The symbols move the objects like this.
J643: se>J747, vo>J753, ke>J701, fo>J397
J221: se>J324, vo>J566, ke>J184, fo>J413
J769: se>J583, vo>J884, ke>J393, fo>J34
J491: se>J389, vo>J189, ke>J622, fo>J356
J659: se>J893, vo>J456, ke>J189, fo>J140
J389: se>J508, vo>J913, ke>J566, fo>J40
J884: se>J353, vo>J889, ke>J34, fo>J155
J512: se>J261, vo>J777, ke>J747, fo>J491
J753: se>J491, vo>J264, ke>J397, fo>J50
J171: se>J889, vo>J429, ke>J629, fo>J785
J396: se>J50, vo>J122, ke>J764, fo>J96
J264: se>J189, vo>J305, ke>J50, fo>J211
J211: se>J643, vo>J768, ke>J456, fo>J665
J793: se>J247, vo>J707, ke>J768, fo>J582
J50: se>J356, vo>J211, ke>J659, fo>J456
J881: se>J942, vo>J223, ke>J353, fo>J608
J456: se>J701, vo>J665, ke>J140, fo>J247
J538: se>J769, vo>J324, ke>J20, fo>J562
J132: se>J862, vo>J509, ke>J538, fo>J324
J324: se>J884, vo>J171, ke>J562, fo>J629
J582: se>J264, vo>J229, ke>J396, fo>J122
J942: se>J768, vo>J601, ke>J309, fo>J293
J893: se>J684, vo>J701, ke>J913, fo>J512
J684: se>J785, vo>J48, ke>J13, fo>J261
J601: se>J582, vo>J393, ke>J293, fo>J323
J622: se>J566, vo>J356, ke>J209, fo>J893
J209: se>J413, vo>J893, ke>J389, fo>J913
J323: se>J122, vo>J881, ke>J583, fo>J353
J747: se>J962, vo>J491, ke>J48, fo>J622
J608: se>J293, vo>J862, ke>J141, fo>J769
J393: se>J229, vo>J34, ke>J323, fo>J881
J155: se>J141, vo>J538, ke>J223, fo>J20
J122: se>J211, vo>J942, ke>J96, fo>J309
J184: se>J562, vo>J413, ke>J509, fo>J508
J768: se>J753, vo>J582, ke>J665, fo>J396
J40: se>J429, vo>J747, ke>J684, fo>J48
J217: se>J20, vo>J184, ke>J132, fo>J509
J707: se>J764, vo>J583, ke>J582, fo>J229
J764: se>J659, vo>J96, ke>J264, fo>J305
J862: se>J323, vo>J158, ke>J769, fo>J884
J186: se>J793, vo>J141, ke>J942, fo>J601
J353: se>J309, vo>J608, ke>J186, fo>J141
J583: se>J96, vo>J353, ke>J229, fo>J186
J629: se>J155, vo>J785, ke>J964, fo>J217
J48: se>J221, vo>J622, ke>J261, fo>J209
J20: se>J393, vo>J562, ke>J862, fo>J158
J34: se>J186, vo>J155, ke>J881, fo>J223
J429: se>J132, vo>J962, ke>J785, fo>J221
J96: se>J456, vo>J309, ke>J305, fo>J793
J247: se>J777, vo>J764, ke>J753, fo>J264
J309: se>J665, vo>J293, ke>J793, fo>J707
J562: se>J34, vo>J629, ke>J158, fo>J964
J189: se>J913, vo>J140, ke>J356, fo>J643
J665: se>J397, vo>J396, ke>J247, fo>J764
J889: se>J608, vo>J132, ke>J155, fo>J538
J223: se>J601, vo>J20, ke>J608, fo>J862
J158: se>J881, vo>J964, ke>J884, fo>J889
J261: se>J184, vo>J209, ke>J962, fo>J389
J397: se>J622, vo>J50, ke>J777, fo>J659
J305: se>J140, vo>J793, ke>J211, fo>J768
J13: se>J217, vo>J261, ke>J429, fo>J962
J785: se>J538, vo>J221, ke>J217, fo>J184
J964: se>J223, vo>J217, ke>J889, fo>J132
J293: se>J396, vo>J323, ke>J707, fo>J583
J509: se>J158, vo>J508, ke>J324, fo>J171
J413: se>J629, vo>J684, ke>J508, fo>J13
J141: se>J707, vo>J769, ke>J601, fo>J393
J566: se>J171, vo>J40, ke>J413, fo>J684
J913: se>J13, vo>J512, ke>J40, fo>J747
J356: se>J40, vo>J643, ke>J893, fo>J701
J140: se>J512, vo>J247, ke>J643, fo>J753
J962: se>J509, vo>J389, ke>J221, fo>J566
J508: se>J964, vo>J13, ke>J171, fo>J429
J229: se>J305, vo>J186, ke>J122, fo>J942
J701: se>J48, vo>J397, ke>J512, fo>J777
J777: se>J209, vo>J659, ke>J491, fo>J189

The rows follow the links: the fewer symbols apart two objects are, the more alike their rows tend to be.

Object, then a row for it; each showing differs a little:
J684 -> 19 68 19 -7 60 -69 29 -31 37 66 65 24 -19 67 17 2 18 -19 34 13 -23 0 105 -5 38 -3 85 -13 23 -41 12 31 -49 25 12 -30 13 20 4 35 -65 -40 -70 21 -33 -11 -20 65 -18 -35 4 125 45 -50 -5 27
J659 -> -34 108 -58 -53 7 -64 29 14 21 25 -46 -10 -77 -62 -9 -4 20 -59 -16 26 -87 0 -35 -37 -5 -70 -69 7 7 -3 5 9 23 30 -4 0 -52 37 -45 30 -88 131 24 -28 3 -39 16 -8 -21 -64 -17 32 -11 -14 4 10
J211 -> 22 -42 -33 -42 14 -34 121 -34 -19 -44 9 -12 -47 -42 -6 41 -5 -21 20 -48 -5 26 -83 -1 -34 -10 -49 -46 25 -38 -14 -13 -7 -13 -14 -45 38 -38 18 28 -88 64 -2 24 -6 -129 28 19 -22 -22 3 -93 18 -62 34 3
J221 -> -12 34 39 32 11 -40 -92 -28 68 84 72 6 -50 77 11 -23 13 -25 20 23 -7 9 56 40 64 -4 12 -21 3 -17 15 64 26 39 12 29 -63 67 -14 -30 0 -28 -8 -31 -8 99 -3 22 -18 24 31 135 -37 7 -11 29
J132 -> 44 -26 9 14 15 28 -56 -23 -30 6 3 46 130 39 17 -16 23 29 -11 -4 60 3 40 16 56 36 91 39 -28 30 19 -10 0 -8 13 24 32 -60 -16 44 83 -82 -53 37 -12 77 -61 23 19 85 -11 66 -18 13 -11 10
J793 -> -17 -39 7 30 -28 40 14 24 -7 -84 -45 -33 -56 -22 -16 26 4 9 -14 30 -17 -12 -69 -23 -37 -41 -91 30 32 39 -63 -65 -12 -9 -73 4 -50 -15 12 -32 27 47 92 -5 44 -33 56 -33 6 -39 -19 -123 22 26 14 -54
J261 -> 7 86 10 -10 67 -70 46 -23 27 69 73 19 -23 54 2 0 11 -17 28 14 -31 -1 100 -24 23 0 86 -16 8 -39 10 3 -56 31 18 -15 42 17 8 48 -71 -50 -68 26 -27 -10 -48 62 -10 -31 -4 110 61 -49 -11 31
J122 -> 9 -51 -10 21 -39 64 7 7 -17 -84 -90 -11 -5 -18 1 27 32 13 -11 41 1 3 -58 -20 -17 -35 -67 64 42 47 -72 -39 -20 -20 -69 -19 -65 -52 -9 -25 52 62 76 -5 41 -20 70 -30 -8 -50 -18 -80 2 -1 5 -63
J155 -> -32 -16 60 12 5 43 -80 44 16 2 3 -12 51 73 11 -16 -69 32 -1 24 25 -33 73 -36 -21 22 60 65 -16 -2 2 8 -67 -11 9 -23 34 -17 40 -93 68 -113 21 -8 -25 69 35 -24 7 -39 2 -32 45 29 -31 -34
J305 -> -11 -33 -10 5 -10 7 98 15 -18 -57 0 -44 -70 -52 -20 37 -28 10 2 -23 -16 -9 -74 -14 -83 2 -69 -38 15 -14 -25 -57 -16 -4 -32 -21 39 9 50 -14 -51 26 26 3 35 -99 20 -21 4 -49 7 -143 39 -1 31 -13
J50 -> -7 28 -41 -73 24 -73 53 -48 13 -5 -19 6 -50 -33 3 8 33 -64 -9 -8 -61 21 -101 -26 23 -70 -68 -8 15 -15 -5 16 12 29 -13 -22 -19 -29 -54 46 -85 136 23 11 -24 -61 36 32 -50 -23 -14 -30 -9 -51 23 20
J881 -> 2 -136 46 -23 -45 45 -70 -30 -11 -24 15 -19 53 32 25 -3 -60 2 4 -47 66 26 -77 30 17 26 -33 -14 -12 -17 14 60 27 -24 17 -13 19 -48 20 -71 61 -23 33 -9 -25 41 69 -8 -26 64 36 -92 -51 13 5 -9
J324 -> 37 -31 7 22 -2 30 -40 -7 -33 16 11 51 126 21 15 -15 15 33 -6 -13 72 16 56 28 46 53 98 9 -37 26 24 -1 13 -29 31 28 39 -39 -8 45 74 -83 -67 30 -12 62 -69 10 30 97 1 74 -27 18 -11 18
J942 -> 2 -34 -38 -55 -49 68 25 30 -52 -70 -134 3 97 -78 18 -6 3 12 -11 4 34 9 -14 -30 -25 -5 -1 80 17 40 -6 16 -4 -48 10 -55 1 -83 -14 -18 43 50 17 -3 -12 -49 53 -34 -4 -52 -21 -50 -10 -15 -30 -53
J209 -> 4 90 -13 31 68 -80 40 -8 23 40 85 11 -62 12 -22 15 27 -3 -16 14 -66 -29 9 -30 2 -26 36 -44 -32 -16 -1 -91 -17 46 -17 64 35 51 -17 93 -55 -26 -34 33 12 1 -102 29 19 23 -13 42 51 11 26 50
J665 -> 11 -46 -29 -19 9 -19 120 -16 -28 -52 9 -21 -51 -48 -11 43 -14 -10 14 -44 -5 19 -83 -2 -56 5 -51 -48 30 -33 -26 -20 -13 -11 -15 -46 47 -24 35 17 -83 54 -2 19 14 -119 24 8 -14 -38 11 -117 26 -50 28 -8
J293 -> -7 -21 -43 -75 -41 66 19 42 -61 -49 -128 -2 107 -78 12 -17 -17 16 -15 -13 24 8 -20 -32 -36 10 -4 78 -3 28 10 23 3 -48 21 -51 27 -79 -7 -23 35 46 9 -2 -29 -54 38 -46 -2 -44 -22 -59 -11 -9 -26 -37
J707 -> 15 -46 -20 -20 -44 64 15 11 -37 -81 -128 6 60 -43 21 2 27 10 -11 22 26 12 -32 -20 -13 -13 -27 88 49 45 -53 -6 -18 -48 -36 -47 -45 -83 -12 -11 52 64 47 1 12 -38 62 -18 -9 -50 -30 -56 -10 -17 -16 -67
J629 -> 36 -25 -1 25 -3 35 -26 -7 -28 26 17 38 103 9 10 -19 12 34 1 -25 64 6 60 46 26 62 94 -4 -38 8 40 12 21 -31 46 23 39 -15 13 32 56 -86 -77 20 -4 51 -74 0 33 81 -1 78 -34 28 -8 23
J491 -> 43 27 -47 76 -5 -20 82 -15 -4 -4 11 15 -85 -48 -30 25 94 4 26 17 0 28 24 57 -2 14 -27 -55 55 22 -41 -37 41 0 -41 31 -78 63 -4 80 -53 46 -28 7 69 -51 -46 16 34 11 -3 101 -15 -20 26 2
J184 -> -19 37 26 41 -21 0 -81 31 29 79 63 -7 -15 18 -11 -30 -26 4 2 -5 11 -10 63 42 7 35 13 -51 -38 -3 62 44 42 24 54 54 -8 97 17 -29 22 -57 -34 -44 7 97 -49 -17 26 52 38 97 -45 54 -17 33
J356 -> 39 39 -55 67 -19 -10 93 5 -9 -2 -12 9 -87 -68 -23 22 84 10 31 16 -7 21 38 56 -15 13 -32 -41 57 21 -30 -18 35 -11 -25 10 -80 68 -2 66 -62 51 -28 -6 67 -59 -38 9 24 -14 4 111 -17 -23 16 -6

Each walk starts at a row. The symbols on each line, taken left to right, move it on to the next object.
Answer with the object's row; about right is enough.
start 30 55 -14 63 46 -61 38 -30 12 16 87 25 -77 4 -35 24 60 -1 -14 13 -45 -14 -17 10 19 -23 0 -53 -12 4 -18 -94 11 42 -44 74 -9 50 -30 109 -47 5 -13 31 40 -1 -94 27 28 61 -10 41 18 11 56 42
fo se se
-5 19 6 33 -18 19 -43 37 -2 68 41 13 30 -3 -9 -31 -26 29 5 -21 32 -5 72 57 -7 61 44 -46 -43 0 63 31 46 -10 66 44 26 68 19 -10 24 -85 -65 -30 1 73 -85 -15 39 64 23 93 -44 56 -15 38
fo fo ke
15 -3 1 25 -18 22 -42 26 -17 50 31 13 60 -8 -2 -21 -20 37 9 -30 50 -4 74 44 -7 67 66 -42 -41 0 62 27 40 -19 59 33 44 45 26 2 33 -86 -75 -6 7 55 -82 -11 41 71 24 88 -38 49 -15 41
start 23 -14 -1 26 -15 29 -33 9 -33 47 17 20 89 -7 1 -15 -7 39 2 -31 62 6 69 54 8 69 81 -26 -36 4 53 21 31 -25 60 31 36 20 13 25 48 -88 -76 7 0 52 -81 -3 41 82 10 86 -38 39 -19 30
vo se vo ke
38 -22 24 12 10 24 -81 -28 -15 8 9 37 124 53 22 -17 14 25 -25 3 48 -8 32 -12 70 15 100 55 -36 23 13 -26 -17 -11 7 28 26 -67 -28 47 97 -78 -26 35 -26 83 -40 25 9 78 -14 42 -17 20 -5 13
ke vo se vo fo
-8 8 47 9 25 24 -101 8 12 1 0 12 84 85 22 -23 -26 25 -33 47 3 -36 52 -56 38 -14 76 85 -40 21 4 -35 -43 9 -15 26 28 -51 -17 -25 103 -86 27 16 -32 107 0 -6 7 15 -22 -11 33 43 -22 -10
start 8 39 36 31 19 -45 -70 -39 65 73 71 20 -54 88 10 -15 25 -30 30 30 -12 12 73 31 75 -2 36 -21 17 -19 8 70 7 41 14 7 -59 50 -15 -18 -12 -27 -11 -22 -19 80 6 41 -23 16 30 141 -29 -18 -7 25
se fo ke se
-14 -64 65 21 -21 60 -47 25 6 -5 11 -20 43 71 13 -6 -73 27 22 -3 56 -10 69 -3 -20 46 44 33 21 -11 0 43 -51 -25 20 -43 35 -24 71 -110 66 -110 8 -21 -22 41 65 -8 2 -38 22 -42 20 10 -33 -31
fo vo fo
-1 -7 40 10 21 32 -109 2 3 -4 0 23 112 76 23 -19 -9 25 -34 39 18 -28 34 -39 57 -14 86 82 -41 23 6 -41 -36 8 -10 21 21 -55 -33 4 107 -87 6 29 -31 101 -16 4 4 46 -20 1 22 35 -16 1
start -5 85 -59 25 -16 -17 84 29 -2 15 -43 -4 -85 -84 -22 2 56 -2 22 21 -36 10 51 32 -44 0 -41 -28 53 12 -8 2 25 -4 -7 2 -69 79 3 27 -74 71 -28 -23 49 -69 -26 -2 12 -63 1 103 -10 -13 -1 -13
ke vo ke fo
16 56 -53 45 -20 -6 94 22 -6 6 -31 5 -90 -73 -29 20 66 -3 35 13 -22 22 50 41 -37 13 -37 -33 59 16 -22 -3 26 -7 -18 0 -72 74 10 40 -68 55 -31 -14 63 -70 -28 0 24 -38 2 108 -12 -19 7 -8
se ke fo fo
-4 97 0 -4 78 -77 53 -11 19 57 83 12 -36 30 -14 0 5 -4 2 17 -57 -35 51 -29 5 -15 66 -22 -29 -35 12 -53 -43 41 7 22 54 34 -6 64 -70 -47 -51 31 -11 -20 -90 44 17 -13 -16 56 66 -12 12 39
start -21 -69 5 -69 -26 29 -63 15 -25 -23 -31 -19 79 -23 12 -24 -70 -11 -32 -45 32 2 -106 -9 -7 -4 -45 7 -50 -3 50 34 42 -14 44 1 55 -43 -3 -51 47 19 33 -15 -34 33 35 -42 -22 56 8 -126 -51 37 -5 18
se ke vo ke ke
-25 -36 -1 27 -14 27 49 29 -16 -63 -13 -43 -81 -36 -23 37 -29 18 -20 -4 -23 -15 -85 -26 -75 -14 -94 -10 14 5 -49 -70 -8 -1 -56 1 -9 14 33 -32 -5 35 76 -9 47 -62 28 -45 14 -44 -2 -148 38 17 26 -33
ke vo fo ke
-19 -32 -6 8 -12 12 80 22 -18 -67 -4 -46 -76 -43 -22 36 -35 21 -9 -14 -18 -16 -80 -18 -86 -9 -78 -29 16 -4 -32 -59 -11 -8 -35 -14 19 17 44 -26 -35 27 51 -3 41 -80 24 -42 8 -45 -5 -154 43 6 25 -28
start -34 114 -51 -14 -5 -31 59 42 12 30 -55 -15 -86 -79 -16 -5 31 -34 8 28 -69 -3 11 -7 -41 -37 -62 -5 28 5 2 14 19 6 -1 -5 -63 79 -15 18 -85 103 6 -38 24 -56 -5 -22 -3 -81 -9 74 -5 -8 2 -3
se fo vo fo se
4 101 -2 12 82 -81 44 -7 24 55 85 12 -48 27 -18 10 13 -4 -12 11 -62 -32 35 -35 2 -15 50 -37 -28 -32 10 -73 -30 44 -4 44 51 51 -6 86 -66 -40 -45 29 -2 -14 -96 30 20 6 -12 45 64 -1 25 50
vo fo
39 18 -26 85 17 -41 63 -35 6 0 55 27 -82 -12 -32 30 90 3 0 6 -21 17 -7 37 18 -9 -25 -65 19 13 -43 -80 36 27 -50 59 -55 43 -26 107 -33 30 -13 23 65 -15 -74 25 26 56 -3 72 -8 -8 41 28
start 7 -115 60 9 -40 59 -45 -8 1 -25 18 -18 36 64 26 3 -62 20 38 -26 84 16 22 30 -4 58 15 1 28 -23 0 60 -22 -30 16 -46 19 -32 63 -112 57 -74 11 -13 -18 28 80 -1 -13 -4 36 -53 -3 -5 -27 -26
ke vo se se
-4 -48 -2 36 -35 51 0 11 -11 -93 -65 -28 -30 -27 -3 22 15 15 -19 33 -11 -10 -59 -24 -26 -39 -78 46 37 41 -73 -49 -9 -15 -75 -6 -67 -38 -4 -32 45 60 93 -1 44 -28 65 -36 0 -42 -13 -99 7 11 8 -59
vo ke ke
-18 -39 2 33 -29 33 30 32 -8 -78 -24 -38 -74 -25 -22 29 -16 9 -20 20 -24 -23 -72 -21 -58 -28 -96 10 20 21 -56 -75 -12 0 -61 6 -30 3 15 -30 11 39 91 -12 55 -37 42 -47 4 -41 -5 -145 25 26 20 -46
